Here is a tiny trained network, its code and every weight. The questions are about switching its units off for an input and a target symbol, where a switched-off unit gives its printed mean instead of its output.

import numpy as np


def w(rows, s, z=0):
    codes = np.array(rows[::2]) - 128.0
    scale = np.full(codes.shape[1], s)
    scale[-1] = z or s
    return codes * scale


def norm(h):
    return h / np.sqrt((h * h).mean(-1, keepdims=True) + 1e-5)


def f(y):
    return np.maximum(y, 0)


def softmax(a):
    e = np.exp(a - a.max(-1, keepdims=True))
    return e / e.sum(-1, keepdims=True)


def log_softmax(a):
    a = a - a.max(-1, keepdims=True)
    return a - np.log(np.exp(a).sum(-1, keepdims=True))


def net(x, mask):
    ids = ['ΓΘΞΠΣαβδζηλμτφω'.index(c) for c in x.split()]
    T = len(ids)
    res = E[ids] + P[:T]
    r = norm(res)
    for j in range(3):
        rows = slice(4 * j, 4 * j + 4)
        q, k, v = (r @ M[0][rows].T for M in (Q, K, V))
        z = softmax(np.where(np.tri(T) > 0, q @ k.T / 4**0.5, -1e9)) @ v
        o = O[0][rows]
        res = res + np.where(mask[j], z, o[:, -1]) @ o[:, :-1]
    y = f(norm(res) @ A[0][:, :-1].T + A[0][:, -1])
    res = res + np.where(mask[3:15], y, B[0][:, -1]) @ B[0][:, :-1]
    return log_softmax(norm(res)[-1] @ U[:, :-1].T + U[:, -1])


Q, K, V, O, A, B = {}, {}, {}, {}, {}, {}
E = w([
[41,152,170],'Γ',
[24,215,49],'Θ',
[76,247,131],'Ξ',
[33,133,77],'Π',
[144,195,88],'Σ',
[125,197,95],'α',
[133,195,92],'β',
[132,192,93],'δ',
[135,196,92],'ζ',
[123,205,96],'η',
[52,115,191],'λ',
[43,251,140],'μ',
[63,85,208],'τ',
[57,97,198],'φ',
[167,73,97],'ω',
],0.017)
P = w([
[4,107,33],'0',
[44,115,42],'1',
[67,127,70],'2',
[89,143,89],'3',
[100,156,114],'4',
[114,164,130],'5',
[137,169,143],'6',
[147,187,165],'7',
],0.011)
Q[0] = w([
[101,212,73],'H1',
[90,134,223],'H1',
[212,49,155],'H1',
[90,167,144],'H1',
[111,111,82],'H2',
[253,72,64],'H2',
[172,144,98],'H2',
[48,237,129],'H2',
[80,169,162],'H3',
[147,137,38],'H3',
[127,115,149],'H3',
[175,169,117],'H3',
],0.022)
K[0] = w([
[252,116,205],'H1',
[102,211,154],'H1',
[41,113,43],'H1',
[208,139,108],'H1',
[154,71,87],'H2',
[48,111,80],'H2',
[27,58,112],'H2',
[252,101,241],'H2',
[120,85,193],'H3',
[206,31,104],'H3',
[128,147,142],'H3',
[138,103,82],'H3',
],0.015)
V[0] = w([
[161,133,152],'H1',
[199,69,65],'H1',
[156,251,167],'H1',
[94,90,164],'H1',
[101,103,216],'H2',
[153,239,46],'H2',
[143,215,54],'H2',
[136,171,82],'H2',
[209,177,92],'H3',
[49,141,80],'H3',
[110,196,126],'H3',
[138,88,105],'H3',
],0.013)
O[0] = w([
[75,82,96,57],'H1',
[131,10,138,137],'H1',
[22,203,43,39],'H1',
[177,124,184,117],'H1',
[241,203,88,60],'H2',
[22,35,42,171],'H2',
[1,65,73,180],'H2',
[14,68,99,164],'H2',
[82,91,41,41],'H3',
[190,205,2,254],'H3',
[85,193,61,94],'H3',
[107,120,143,175],'H3',
],0.0063,0.0073)
A[0] = w([
[186,164,58,111],'N1',
[133,129,124,97],'N2',
[182,114,139,129],'N3',
[137,4,122,255],'N4',
[81,147,254,114],'N5',
[119,144,101,106],'N6',
[174,131,113,116],'N7',
[216,197,54,149],'N8',
[128,173,153,127],'N9',
[128,75,71,126],'N10',
[189,65,171,147],'N11',
[124,123,129,101],'N12',
],0.019,0.0085)
B[0] = w([
[11,47,193,145],'N1',
[169,112,182,128],'N2',
[211,52,85,153],'N3',
[171,38,206,254],'N4',
[153,179,15,155],'N5',
[139,115,131,139],'N6',
[152,111,65,140],'N7',
[73,82,215,162],'N8',
[161,166,100,149],'N9',
[183,93,137,172],'N10',
[66,34,73,191],'N11',
[145,135,125,128],'N12',
],0.011,0.018)
U = w([
[161,133,151,113],'Γ',
[91,129,111,125],'Θ',
[177,141,140,140],'Ξ',
[81,91,131,70],'Π',
[140,145,143,160],'Σ',
[101,104,74,114],'α',
[108,119,113,104],'β',
[98,100,108,66],'δ',
[81,97,94,81],'ζ',
[165,160,43,245],'η',
[6,95,211,2],'λ',
[126,131,139,136],'μ',
[139,162,203,180],'τ',
[91,130,204,60],'φ',
[138,11,167,166],'ω',
],0.017,0.0071)

Each question gives the input, a string of symbols that net reads in full, and the target symbol t.
The units are the heads (4 rows each of Q, K, V and O) and the neurons (one row each of A and B). Each row of codes is followed by its name. A weight is (code - 128) times the scale printed after its matrix; where a second scale follows, it is the last column's (O, A, B and U).
mask holds one flag per unit, heads first, then neurons. A switched-off unit (its flag False) gives its mean, the last column of its rows in O or B, instead of its output. The means were averaged over made-up inputs and are rounded, as every weight is.
A unit's drop is (log p(t) with every unit on - log p(t) with that unit switched off) / (log p(t) with every unit on - log p(t) with every unit switched off).
The circuit of an input: a set's keep is (log p(t) with only the set's units on - log p(t) with every unit switched off) / (log p(t) with every unit on - log p(t) with every unit switched off). Starting from the 12 units with the biggest drops (on a tie, the unit counted first), units are removed one at a time, each time the one whose removal leaves the highest keep (on an exact tie, the one counted first), for as long as the keep stays at least 0.8.
units of the circuit, in order: the units of the circuit, biggest drop first
unit that matters most: the unit with the biggest drop
k most important neurons: the k neurons with the biggest drops, biggest first
heads that matter: for each layer, one digit per head in row order, 1 if its drop is at least 0.15 and else 0, layers parted by /
drop when u is switched off: that unit's drop, to one decimal
input ω Π ω ω Ξ, target η: units of the circuit, in order	[N4, N11]
input ζ ω δ Θ ζ λ τ α, target τ: units of the circuit, in order	[H2, N8]
input β Π Σ ω λ λ, target τ: units of the circuit, in order	[H2, H1, N11]
input τ λ β ζ λ α η, target λ: units of the circuit, in order	[N8, N1]
input α Σ ζ λ Π, target λ: unit that matters most	N8
input ω Σ Π Π Π τ η, target τ: units of the circuit, in order	[H2, N8]
input ω ω λ τ δ, target τ: 2 most important neurons	[N8, N4]
input φ ω Γ ω λ φ, target τ: units of the circuit, in order	[H2, H1]
input λ Π Π, target λ: heads that matter	000
input λ τ α ζ, target τ: 2 most important neurons	[N11, N8]
input τ η β, target τ: heads that matter	010
input φ ω λ τ Π, target τ: heads that matter	010
input λ ω φ ω λ λ ζ, target λ: heads that matter	100
input ω η τ ω Π ω λ, target η: heads that matter	000
input φ α α ω λ Γ λ μ, target τ: units of the circuit, in order	[H2]
input Π τ ζ ω λ λ Ξ α, target λ: 3 most important neurons	[N8, N1, N5]
input ω ω ω λ ω φ, target η: 2 most important neurons	[N5, N4]
input ω ω ζ λ Θ, target λ: heads that matter	010
input ω λ λ α, target λ: 2 most important neurons	[N1, N4]
input ω ζ Γ β, target λ: unit that matters most	N4
input τ ω τ, target η: 2 most important neurons	[N5, N4]
input λ η ω β τ, target λ: drop when H1 is switched off	0.9
input α α τ λ α, target τ: drop when N8 is switched off	0.2
input λ η η ω ω μ, target η: drop when H1 is switched off	0.1
input τ Π δ, target τ: drop when N12 is switched off	0.0
input λ Ξ ζ, target λ: 2 most important neurons	[N8, N1]
